Below is a small trained network, with its code and all its weights. Each question gives an input and a class and asks what happens when units are switched off, that is, made to give their printed mean instead of their output.

import numpy as np


def w(rows, s, z=0):
    codes = np.array(rows[::2]) - 128.0
    scale = np.full(codes.shape[1], s)
    scale[-1] = z or s
    return codes * scale


def norm(h):
    return h / np.sqrt((h * h).mean(-1, keepdims=True) + 1e-5)


def f(y):
    return np.maximum(y, 0)


def log_softmax(a):
    a = a - a.max(-1, keepdims=True)
    return a - np.log(np.exp(a).sum(-1, keepdims=True))


def net(x, mask):
    res = np.array(x, float).reshape(1, 7) / 4 @ E
    u = 0
    for l in range(2):
        y = f(norm(res) @ A[l][:, :-1].T + A[l][:, -1])
        res = res + np.where(mask[u : u + 9], y, B[l][:, -1]) @ B[l][:, :-1]
        u += 9
    return log_softmax(norm(res)[-1] @ U[:, :-1].T + U[:, -1])


A, B = {}, {}
E = w([
[181,139,34,111,61,73,81,161,77],'x0',
[79,176,171,2,80,167,151,68,122],'x1',
[83,90,95,84,110,23,101,135,64],'x2',
[181,178,182,122,157,158,170,191,30],'x3',
[157,174,165,177,85,195,70,150,96],'x4',
[97,93,119,127,140,144,114,119,150],'x5',
[61,107,205,149,138,157,85,130,81],'x6',
],0.0097)
A[0] = w([
[147,101,64,178,117,67,65,150,85,41],'L0N1',
[171,151,83,106,123,113,159,129,55,52],'L0N2',
[74,105,141,89,151,97,134,136,134,83],'L0N3',
[130,154,253,165,160,185,128,141,93,13],'L0N4',
[90,90,127,80,164,112,148,122,112,29],'L0N5',
[147,121,183,170,170,173,148,140,94,65],'L0N6',
[102,152,218,102,107,205,108,122,112,3],'L0N7',
[156,133,119,164,152,173,135,136,199,33],'L0N8',
[199,185,106,67,119,113,143,151,100,40],'L0N9',
],0.022,0.0046)
B[0] = w([
[63,180,36,166,158,119,96,131,65,237],'L0N1',
[221,136,124,94,88,110,114,174,147,190],'L0N2',
[111,108,153,80,189,77,162,150,126,190],'L0N3',
[88,82,216,251,99,203,202,169,31,251],'L0N4',
[94,112,137,102,128,67,196,102,135,182],'L0N5',
[145,67,156,204,128,124,180,153,88,211],'L0N6',
[79,218,123,53,157,196,73,143,114,222],'L0N7',
[147,135,62,142,122,174,186,89,200,188],'L0N8',
[204,145,132,74,66,106,167,175,100,196],'L0N9',
],0.019,0.015)
A[1] = w([
[159,76,228,186,121,145,77,119,122,87],'L1N1',
[120,61,189,84,172,31,105,91,169,47],'L1N2',
[129,107,77,176,131,75,9,106,120,3],'L1N3',
[200,104,115,170,138,162,106,42,246,39],'L1N4',
[252,110,170,94,102,80,51,138,145,73],'L1N5',
[165,143,102,153,122,170,96,166,123,174],'L1N6',
[96,171,199,66,138,179,26,101,144,28],'L1N7',
[159,163,144,133,177,113,140,150,106,130],'L1N8',
[109,144,160,109,96,148,127,113,104,72],'L1N9',
],0.022,0.0031)
B[1] = w([
[115,134,150,196,45,202,130,86,107,232],'L1N1',
[40,85,218,124,119,37,196,71,139,254],'L1N2',
[111,144,66,209,195,97,45,70,65,220],'L1N3',
[136,124,40,83,209,189,179,247,252,196],'L1N4',
[222,76,133,130,65,80,101,170,162,207],'L1N5',
[65,78,184,70,166,72,138,100,120,252],'L1N6',
[182,211,154,31,161,131,43,99,149,192],'L1N7',
[79,60,106,159,18,153,48,27,244,206],'L1N8',
[229,84,169,212,194,115,62,42,220,191],'L1N9',
],0.019,0.0085)
U = w([
[110,111,217,229,93,252,186,144,42,251],'0',
[79,158,27,178,162,71,66,101,29,230],'1',
[253,110,100,76,15,59,126,192,101,162],'2',
[137,130,42,118,182,191,208,178,221,7],'3',
[39,92,201,72,146,26,213,77,139,65],'4',
[150,225,208,28,165,199,44,84,132,10],'5',
],0.012,0.0018)

Each question gives the input, the list of numbers given to net, and the class t.
The units are the neurons (one row each of A and B). Each row of codes is followed by its name. A weight is (code - 128) times the scale printed after its matrix; where a second scale follows, it is the last column's (A, B and U).
mask holds one flag per neuron, layer by layer. A switched-off neuron (its flag False) gives its mean, the last column of its row in B, instead of its output. The means were averaged over made-up inputs and are rounded, as every weight is.
A unit's drop is (log p(t) with every unit on - log p(t) with that unit switched off) / (log p(t) with every unit on - log p(t) with every unit switched off).
The circuit of an input: a set's keep is (log p(t) with only the set's units on - log p(t) with every unit switched off) / (log p(t) with every unit on - log p(t) with every unit switched off). Starting from the 12 units with the biggest drops (on a tie, the unit counted first), units are removed one at a time, each time the one whose removal leaves the highest keep (on an exact tie, the one counted first), for as long as the keep stays at least 0.8.
units of the circuit, in order: the units of the circuit, biggest drop first
most important unit: the unit with the biggest drop
top k neurons: the k neurons with the biggest drops, biggest first
top k neurons in layer l: the k neurons of layer l with the biggest drops, biggest first
drop when u is switched off: that unit's drop, to one decimal
input [-3,7,-8,-2,0,8,-8], class 3: units of the circuit, in order : [L0N8]
input [-3,-8,5,4,-8,8,3], class 4: top 3 neurons in layer 0 : [L0N5; L0N3; L0N4]
input [-6,5,8,-1,8,-6,3], class 5: top 2 neurons in layer 0 : [L0N7; L0N6]
input [8,1,5,3,4,-6,1], class 2: top 2 neurons in layer 0 : [L0N9; L0N2]
input [2,7,1,4,8,3,-5], class 2: top 2 neurons in layer 0 : [L0N9; L0N2]
input [6,2,-1,-4,7,8,6], class 5: top 2 neurons : [L1N7; L0N7]
input [0,-6,-2,-4,-2,8,6], class 1: top 2 neurons : [L0N4; L0N1]
input [1,4,-6,7,0,-1,-6], class 2: top 2 neurons : [L0N9; L0N2]
input [6,0,-6,-3,0,-5,3], class 1: top 3 neurons : [L0N1; L0N4; L1N2]
input [-8,-4,-2,-4,4,-5,-6], class 3: top 2 neurons : [L0N8; L1N4]
input [7,-4,5,6,-6,-2,1], class 2: top 3 neurons : [L0N2; L0N9; L1N5]
input [-4,3,6,1,0,-8,-1], class 4: top 2 neurons : [L0N3; L0N5]
input [-3,-3,-5,-5,-8,-3,4], class 3: top 2 neurons : [L0N8; L1N4]
input [7,1,-4,-8,4,-8,-3], class 1: top 2 neurons in layer 0 : [L0N1; L0N4]
input [-6,-7,2,6,-7,-5,-8], class 2: most important unit : L0N4
input [1,-3,7,6,-1,-8,1], class 2: top 2 neurons : [L0N2; L0N9]
input [-1,4,0,0,-5,0,8], class 5: top 2 neurons : [L0N7; L1N7]
input [1,-6,-7,-4,-8,-3,1], class 3: drop when L1N1 is switched off : 0.0
input [0,8,0,0,4,4,8], class 5: drop when L0N7 is switched off : 1.3
input [1,3,8,-2,5,5,0], class 1: most important unit : L0N1
input [-1,3,3,-1,6,5,7], class 5: drop when L0N7 is switched off : 1.2
